Here is a tiny trained network, its code and every weight. The questions are about switching its units off for an input and a class, where a switched-off unit gives its printed mean instead of its output.

import numpy as np


def w(rows, s, z=0):
    codes = np.array(rows[::2]) - 128.0
    scale = np.full(codes.shape[1], s)
    scale[-1] = z or s
    return codes * scale


def norm(h):
    return h / np.sqrt((h * h).mean(-1, keepdims=True) + 1e-5)


def f(y):
    return np.maximum(y, 0)


def log_softmax(a):
    a = a - a.max(-1, keepdims=True)
    return a - np.log(np.exp(a).sum(-1, keepdims=True))


def net(x, mask):
    res = np.array(x, float).reshape(1, 4) / 4 @ E
    u = 0
    for l in range(2):
        y = f(norm(res) @ A[l][:, :-1].T + A[l][:, -1])
        res = res + np.where(mask[u : u + 14], y, B[l][:, -1]) @ B[l][:, :-1]
        u += 14
    return log_softmax(norm(res)[-1] @ U[:, :-1].T + U[:, -1])


A, B = {}, {}
E = w([
[153,53,196,139],'x0',
[106,254,234,111],'x1',
[129,147,112,220],'x2',
[132,124,128,126],'x3',
],0.00066)
A[0] = w([
[111,146,118,64,73],'0.n0',
[121,78,230,121,94],'0.n1',
[195,136,142,221,212],'0.n2',
[105,252,212,66,48],'0.n3',
[115,107,211,146,139],'0.n4',
[153,37,103,135,126],'0.n5',
[132,126,190,4,121],'0.n6',
[72,193,80,69,94],'0.n7',
[159,92,87,30,123],'0.n8',
[115,190,164,177,166],'0.n9',
[118,63,74,159,107],'0.n10',
[103,168,72,108,6],'0.n11',
[96,168,69,106,13],'0.n12',
[42,204,93,120,111],'0.n13',
],0.0026,0.0013)
B[0] = w([
[156,93,172,224,154],'0.n0',
[209,126,136,125,190],'0.n1',
[51,82,179,135,220],'0.n2',
[77,180,121,26,254],'0.n3',
[192,158,101,73,189],'0.n4',
[144,193,135,66,222],'0.n5',
[59,77,146,247,218],'0.n6',
[207,56,171,181,195],'0.n7',
[40,148,154,199,207],'0.n8',
[98,89,137,87,215],'0.n9',
[118,212,134,66,207],'0.n10',
[251,101,207,171,146],'0.n11',
[238,116,200,185,150],'0.n12',
[215,69,189,121,204],'0.n13',
],0.0026,0.0017)
A[1] = w([
[120,99,76,81,33],'1.n0',
[221,122,152,122,99],'1.n1',
[84,110,158,186,64],'1.n2',
[135,95,178,103,82],'1.n3',
[144,122,117,70,171],'1.n4',
[128,88,81,92,32],'1.n5',
[64,136,167,114,190],'1.n6',
[171,117,92,164,20],'1.n7',
[218,143,133,134,89],'1.n8',
[59,129,135,194,113],'1.n9',
[223,88,149,123,74],'1.n10',
[139,88,66,97,2],'1.n11',
[69,124,140,182,133],'1.n12',
[253,113,143,134,159],'1.n13',
],0.0041,0.0015)
B[1] = w([
[29,249,192,77,154],'1.n0',
[164,190,15,225,186],'1.n1',
[20,175,106,156,165],'1.n2',
[164,132,64,150,204],'1.n3',
[71,169,85,150,191],'1.n4',
[109,234,199,71,147],'1.n5',
[129,102,64,174,253],'1.n6',
[231,190,157,150,136],'1.n7',
[134,158,14,212,163],'1.n8',
[48,54,158,190,169],'1.n9',
[183,242,88,147,190],'1.n10',
[97,243,209,52,145],'1.n11',
[71,35,176,194,171],'1.n12',
[185,155,4,220,211],'1.n13',
],0.0032,0.0024)
U = w([
[26,188,23,224,253],'0',
[21,238,188,37,253],'1',
[223,178,27,243,235],'2',
[15,36,191,217,244],'3',
[191,46,98,65,5],'4',
[224,10,213,32,3],'5',
[227,2,204,33,3],'6',
[212,32,225,21,3],'7',
],0.0043,0.0034)

Each question gives the input, the list of numbers given to net, and the class t.
The units are the neurons (one row each of A and B). Each row of codes is followed by its name. A weight is (code - 128) times the scale printed after its matrix; where a second scale follows, it is the last column's (A, B and U).
mask holds one flag per neuron, layer by layer. A switched-off neuron (its flag False) gives its mean, the last column of its row in B, instead of its output. The means were averaged over made-up inputs and are rounded, as every weight is.
A unit's drop is (log p(t) with every unit on - log p(t) with that unit switched off) / (log p(t) with every unit on - log p(t) with every unit switched off).
most important unit: the unit with the biggest drop
top k neurons: the k neurons with the biggest drops, biggest first
top k neurons in layer l: the k neurons of layer l with the biggest drops, biggest first
drop of u: that unit's drop, to one decimal
input [3,5,-7,-1], class 3: top neuron => 0.n6
input [-2,6,3,1], class 1: top 2 neurons => 0.n3, 1.n13
input [6,1,-7,-4], class 3: top 2 neurons => 0.n6, 0.n8
input [2,-5,6,-2], class 3: top 4 neurons in layer 0 => 0.n2, 0.n4, 0.n3, 0.n13
input [0,-4,6,-5], class 3: top 2 neurons => 0.n2, 0.n3
input [-2,8,7,-2], class 1: top 2 neurons => 0.n3, 0.n6
input [5,5,8,7], class 3: top 2 neurons => 0.n2, 1.n13
input [-2,-4,-2,1], class 1: top 2 neurons in layer 0 => 0.n6, 0.n5
input [0,3,5,2], class 3: top 3 neurons => 0.n2, 0.n5, 1.n13
input [2,-3,5,-3], class 3: top 2 neurons => 0.n2, 0.n3
input [-4,6,8,7], class 3: top 2 neurons => 0.n2, 0.n5
input [0,-6,-5,-5], class 1: top 2 neurons => 0.n6, 0.n2
input [-8,-8,8,-2], class 1: top 4 neurons in layer 0 => 0.n6, 0.n8, 0.n10, 0.n0
input [6,-7,-7,-3], class 1: most important unit => 0.n13
input [-3,-7,-7,3], class 1: top 2 neurons in layer 0 => 0.n2, 0.n6
input [4,-8,-1,-2], class 1: drop of 1.n11 => 0.0
input [-3,-5,1,3], class 1: drop of 1.n8 => 0.1
input [1,3,-7,-4], class 3: drop of 0.n6 => 1.0
